Here is a tiny trained network, its code and every weight. The questions are about switching its units off for an input and a class, where a switched-off unit gives its printed mean instead of its output.

import numpy as np


def w(rows, s, z=0):
    codes = np.array(rows[::2]) - 128.0
    scale = np.full(codes.shape[1], s)
    scale[-1] = z or s
    return codes * scale


def f(y):
    return np.maximum(y, 0)


def log_softmax(a):
    a = a - a.max(-1, keepdims=True)
    return a - np.log(np.exp(a).sum(-1, keepdims=True))


def net(x, mask):
    res = np.array(x, float).reshape(1, 6) / 4 @ E
    y = f(res @ A[0][:, :-1].T + A[0][:, -1])
    res = res + np.where(mask, y, B[0][:, -1]) @ B[0][:, :-1]
    return log_softmax(res[-1] @ U[:, :-1].T + U[:, -1])


A, B = {}, {}
E = w([
[15,98,204,72,44,91,86,123],'x0',
[98,152,61,161,2,133,130,201],'x1',
[101,92,80,183,186,113,139,195],'x2',
[124,3,200,202,117,121,130,183],'x3',
[105,81,113,203,124,47,26,45],'x4',
[54,51,168,25,162,148,164,160],'x5',
],0.007)
A[0] = w([
[98,155,110,116,88,107,77,94,158],'neuron 1',
[127,120,152,79,132,111,154,138,150],'neuron 2',
[201,136,134,219,183,118,151,135,86],'neuron 3',
[124,118,161,77,144,121,142,146,148],'neuron 4',
[98,186,126,125,76,92,89,52,139],'neuron 5',
[132,127,122,154,150,112,126,133,117],'neuron 6',
[95,120,112,91,98,141,134,169,191],'neuron 7',
[171,211,11,65,113,161,187,221,166],'neuron 8',
[98,115,113,180,71,88,95,85,222],'neuron 9',
[80,145,120,113,106,123,131,164,152],'neuron 10',
[107,97,118,179,74,104,100,119,123],'neuron 11',
[89,112,202,7,160,142,148,165,163],'neuron 12',
[97,118,184,60,154,145,158,142,154],'neuron 13',
[108,128,109,147,149,149,118,130,99],'neuron 14',
[170,121,142,79,149,117,164,94,93],'neuron 15',
[176,140,94,155,154,151,133,144,251],'neuron 16',
[38,77,157,151,79,124,129,204,173],'neuron 17',
[121,136,103,154,76,141,143,120,129],'neuron 18',
[127,63,120,204,100,125,117,178,145],'neuron 19',
[77,163,104,131,68,93,71,65,129],'neuron 20',
[179,144,157,88,161,140,162,78,161],'neuron 21',
[150,124,150,82,161,153,134,105,86],'neuron 22',
[105,64,141,130,93,132,118,158,144],'neuron 23',
[198,106,140,158,181,122,131,96,208],'neuron 24',
[189,147,117,176,155,126,121,104,159],'neuron 25',
[152,159,151,189,151,152,123,153,108],'neuron 26',
],0.012,0.0032)
B[0] = w([
[164,118,167,166,135,134,84,106,186],'neuron 1',
[103,129,144,113,181,125,130,120,165],'neuron 2',
[136,127,74,169,184,90,141,207,200],'neuron 3',
[101,140,166,108,126,146,137,150,171],'neuron 4',
[145,148,162,182,178,147,62,76,206],'neuron 5',
[141,131,117,133,114,140,132,167,146],'neuron 6',
[115,128,157,126,120,106,154,84,180],'neuron 7',
[162,151,86,93,76,186,251,14,254],'neuron 8',
[144,132,125,154,110,109,38,105,212],'neuron 9',
[149,122,164,132,105,116,156,111,168],'neuron 10',
[115,108,110,108,117,100,73,106,187],'neuron 11',
[82,121,241,109,138,158,158,182,233],'neuron 12',
[74,137,186,106,144,160,149,158,198],'neuron 13',
[147,129,128,131,117,139,138,146,138],'neuron 14',
[113,138,115,99,131,146,89,135,163],'neuron 15',
[145,156,74,127,162,121,182,140,193],'neuron 16',
[95,113,155,123,87,17,154,118,225],'neuron 17',
[117,118,100,111,136,124,129,99,163],'neuron 18',
[125,112,63,103,93,72,119,151,196],'neuron 19',
[175,131,173,184,127,139,66,91,209],'neuron 20',
[132,98,109,108,121,192,109,127,186],'neuron 21',
[113,126,130,108,107,164,104,139,163],'neuron 22',
[102,136,137,101,73,83,130,143,185],'neuron 23',
[126,146,87,139,172,141,111,198,197],'neuron 24',
[140,113,122,186,157,127,164,150,192],'neuron 25',
[122,111,82,149,155,113,170,140,163],'neuron 26',
],0.021,0.013)
U = w([
[79,114,255,144,135,47,176,135,54],'0',
[183,134,173,179,165,138,40,70,252],'1',
[191,174,98,106,121,173,194,41,121],'2',
[124,63,112,113,68,37,65,116,18],'3',
[102,113,175,51,176,223,80,159,120],'4',
[174,128,85,176,201,108,151,192,202],'5',
],0.0087,0.0012)

Each question gives the input, the list of numbers given to net, and the class t.
The units are the neurons (one row each of A and B). Each row of codes is followed by its name. A weight is (code - 128) times the scale printed after its matrix; where a second scale follows, it is the last column's (A, B and U).
mask holds one flag per neuron, in row order. A switched-off neuron (its flag False) gives its mean, the last column of its row in B, instead of its output. The means were averaged over made-up inputs and are rounded, as every weight is.
A unit's drop is (log p(t) with every unit on - log p(t) with that unit switched off) / (log p(t) with every unit on - log p(t) with every unit switched off).
The circuit of an input: a set's keep is (log p(t) with only the set's units on - log p(t) with every unit switched off) / (log p(t) with every unit on - log p(t) with every unit switched off). Starting from the 12 units with the biggest drops (on a tie, the unit counted first), units are removed one at a time, each time the one whose removal leaves the highest keep (on an exact tie, the one counted first), for as long as the keep stays at least 0.8.
units of the circuit, in order: the units of the circuit, biggest drop first
top k neurons: the k neurons with the biggest drops, biggest first
drop of u: that unit's drop, to one decimal
input [-6,0,7,-3,2,5], class 2: top 2 neurons : neuron 8; neuron 12
input [-5,-8,4,-4,-4,0], class 5: units of the circuit, in order : neuron 3
input [4,5,0,2,5,-6], class 1: top 4 neurons : neuron 20; neuron 5; neuron 1; neuron 9
input [5,2,5,-1,-2,-2], class 3: top 2 neurons : neuron 12; neuron 13
input [-1,-3,3,0,4,3], class 5: top 3 neurons : neuron 8; neuron 12; neuron 17
input [2,5,4,-1,7,-6], class 1: top 2 neurons : neuron 20; neuron 5
input [5,-3,-6,-5,-3,-3], class 1: top 3 neurons : neuron 5; neuron 20; neuron 1
input [7,4,5,1,6,-5], class 3: top 2 neurons : neuron 17; neuron 19
input [6,-5,-5,0,-3,1], class 4: top 2 neurons : neuron 17; neuron 21
input [-8,-7,3,1,-2,4], class 5: drop of neuron 3 : 0.5
input [4,-1,-3,6,5,-5], class 3: top 2 neurons : neuron 19; neuron 11
input [-4,3,7,0,-4,-2], class 2: drop of neuron 8 : 4.7
input [-8,-6,-2,2,-2,4], class 5: drop of neuron 24 : 1.1
input [-4,2,5,-4,1,0], class 2: units of the circuit, in order : neuron 8
